Below are the code and all the weights of a small trained network. Each question names an input and a class and asks about switching units off, where a switched-off unit gives its printed mean instead of its output.

import numpy as np


def w(rows, s, z=0):
    codes = np.array(rows[::2]) - 128.0
    scale = np.full(codes.shape[1], s)
    scale[-1] = z or s
    return codes * scale


def f(y):
    return y / 2 * (1 + np.tanh(0.7978845608 * (y + 0.044715 * y**3)))


def log_softmax(a):
    a = a - a.max(-1, keepdims=True)
    return a - np.log(np.exp(a).sum(-1, keepdims=True))


def net(x, mask):
    res = np.array(x, float).reshape(1, 3) / 4 @ E
    y = f(res @ A[0][:, :-1].T + A[0][:, -1])
    res = res + np.where(mask, y, B[0][:, -1]) @ B[0][:, :-1]
    return log_softmax(res[-1] @ U[:, :-1].T + U[:, -1])


A, B = {}, {}
E = w([
[133,125,199,130,139,126,210,116],'x0',
[126,242,125,127,129,125,137,133],'x1',
[142,133,118,121,115,249,132,123],'x2',
],0.011)
A[0] = w([
[119,76,157,130,140,5,162,136,45],'n1',
[129,106,141,126,131,71,148,139,172],'n2',
[127,3,106,128,127,82,73,132,58],'n3',
[121,126,134,127,133,144,127,146,140],'n4',
[128,59,170,127,133,201,192,124,105],'n5',
[124,173,106,128,126,83,89,129,131],'n6',
[130,96,141,130,127,157,156,122,111],'n7',
[127,181,134,124,129,140,150,135,153],'n8',
[125,186,102,126,127,67,80,120,135],'n9',
[126,164,109,131,130,93,96,129,125],'n10',
[137,164,96,122,112,176,112,130,56],'n11',
[124,91,56,126,118,171,17,140,44],'n12',
[131,115,97,123,126,149,62,143,173],'n13',
[127,161,111,130,130,96,98,130,122],'n14',
[128,129,128,129,128,128,126,128,127],'n15',
[129,126,128,129,127,130,130,126,112],'n16',
[127,165,111,131,130,93,93,130,125],'n17',
[130,97,141,129,128,156,155,123,111],'n18',
[132,161,190,127,135,89,223,133,15],'n19',
[130,90,147,129,128,164,161,121,112],'n20',
[129,170,108,129,122,236,97,131,30],'n21',
[127,235,142,127,128,160,172,136,2],'n22',
[129,125,130,128,130,125,131,133,138],'n23',
],0.013,0.0076)
B[0] = w([
[144,120,132,120,124,225,119,38,254],'n1',
[125,137,113,134,121,112,122,63,215],'n2',
[113,154,129,139,135,37,141,63,250],'n3',
[126,120,126,122,124,131,123,120,139],'n4',
[135,128,123,120,127,193,114,227,236],'n5',
[125,126,131,127,129,104,135,212,196],'n6',
[133,131,126,121,124,154,126,168,159],'n7',
[123,104,117,125,134,96,113,96,201],'n8',
[125,129,132,129,132,100,136,233,221],'n9',
[125,128,127,124,129,110,133,194,176],'n10',
[118,134,132,128,134,82,138,117,172],'n11',
[146,122,139,124,126,219,121,36,238],'n12',
[121,131,132,134,127,92,146,73,224],'n13',
[125,127,128,123,129,112,133,187,169],'n14',
[127,127,128,127,129,127,129,129,128],'n15',
[128,129,129,127,128,130,129,132,121],'n16',
[124,129,127,124,130,110,133,195,177],'n17',
[133,131,125,121,123,154,126,166,157],'n18',
[109,132,115,142,132,30,126,60,215],'n19',
[134,130,125,122,124,161,122,179,172],'n20',
[116,129,131,143,133,38,135,73,227],'n21',
[144,108,133,130,118,217,119,5,208],'n22',
[128,130,125,127,126,128,127,120,134],'n23',
],0.023,0.0075)
U = w([
[83,160,118,145,144,11,145,122,168],'0',
[171,90,142,121,112,229,109,95,179],'1',
[135,131,125,106,127,142,126,247,5],'2',
],0.011,0.0025)

Each question gives the input, the list of numbers given to net, and the class t.
The units are the neurons (one row each of A and B). Each row of codes is followed by its name. A weight is (code - 128) times the scale printed after its matrix; where a second scale follows, it is the last column's (A, B and U).
mask holds one flag per neuron, in row order. A switched-off neuron (its flag False) gives its mean, the last column of its row in B, instead of its output. The means were averaged over made-up inputs and are rounded, as every weight is.
A unit's drop is (log p(t) with every unit on - log p(t) with that unit switched off) / (log p(t) with every unit on - log p(t) with every unit switched off).
The circuit of an input: a set's keep is (log p(t) with only the set's units on - log p(t) with every unit switched off) / (log p(t) with every unit on - log p(t) with every unit switched off). Starting from the 12 units with the biggest drops (on a tie, the unit counted first), units are removed one at a time, each time the one whose removal leaves the highest keep (on an exact tie, the one counted first), for as long as the keep stays at least 0.8.
circuit, biggest first: the units of the circuit, biggest drop first
most important unit: the unit with the biggest drop
k most important neurons: the k neurons with the biggest drops, biggest first
drop of u: that unit's drop, to one decimal
input [4,-8,-4], class 1: circuit, biggest first : n1
input [-6,1,0], class 2: 2 most important neurons : n3, n19
input [2,0,-3], class 1: 2 most important neurons : n3, n21
input [-7,8,0], class 2: 2 most important neurons : n9, n3
input [-1,7,7], class 0: 2 most important neurons : n21, n1
input [7,0,6], class 2: 3 most important neurons : n5, n1, n12
input [-4,3,5], class 0: 2 most important neurons : n21, n1
input [0,6,-8], class 2: 2 most important neurons : n9, n3
input [-3,7,8], class 0: 2 most important neurons : n21, n11
input [8,-1,-3], class 1: 2 most important neurons : n1, n3
input [3,-1,-2], class 1: 2 most important neurons : n3, n21
input [-3,3,8], class 0: 3 most important neurons : n21, n1, n11
input [-2,3,4], class 0: 2 most important neurons : n1, n21
input [6,-1,-5], class 1: circuit, biggest first : n1
input [-1,4,6], class 0: 3 most important neurons : n21, n1, n12
input [-2,6,-7], class 2: drop of n20 : 0.0
input [3,-7,-2], class 1: drop of n1 : 0.5
input [6,-1,3], class 2: drop of n1 : 0.1
input [1,-6,-8], class 1: drop of n13 : 0.1
input [2,-6,7], class 2: most important unit : n5
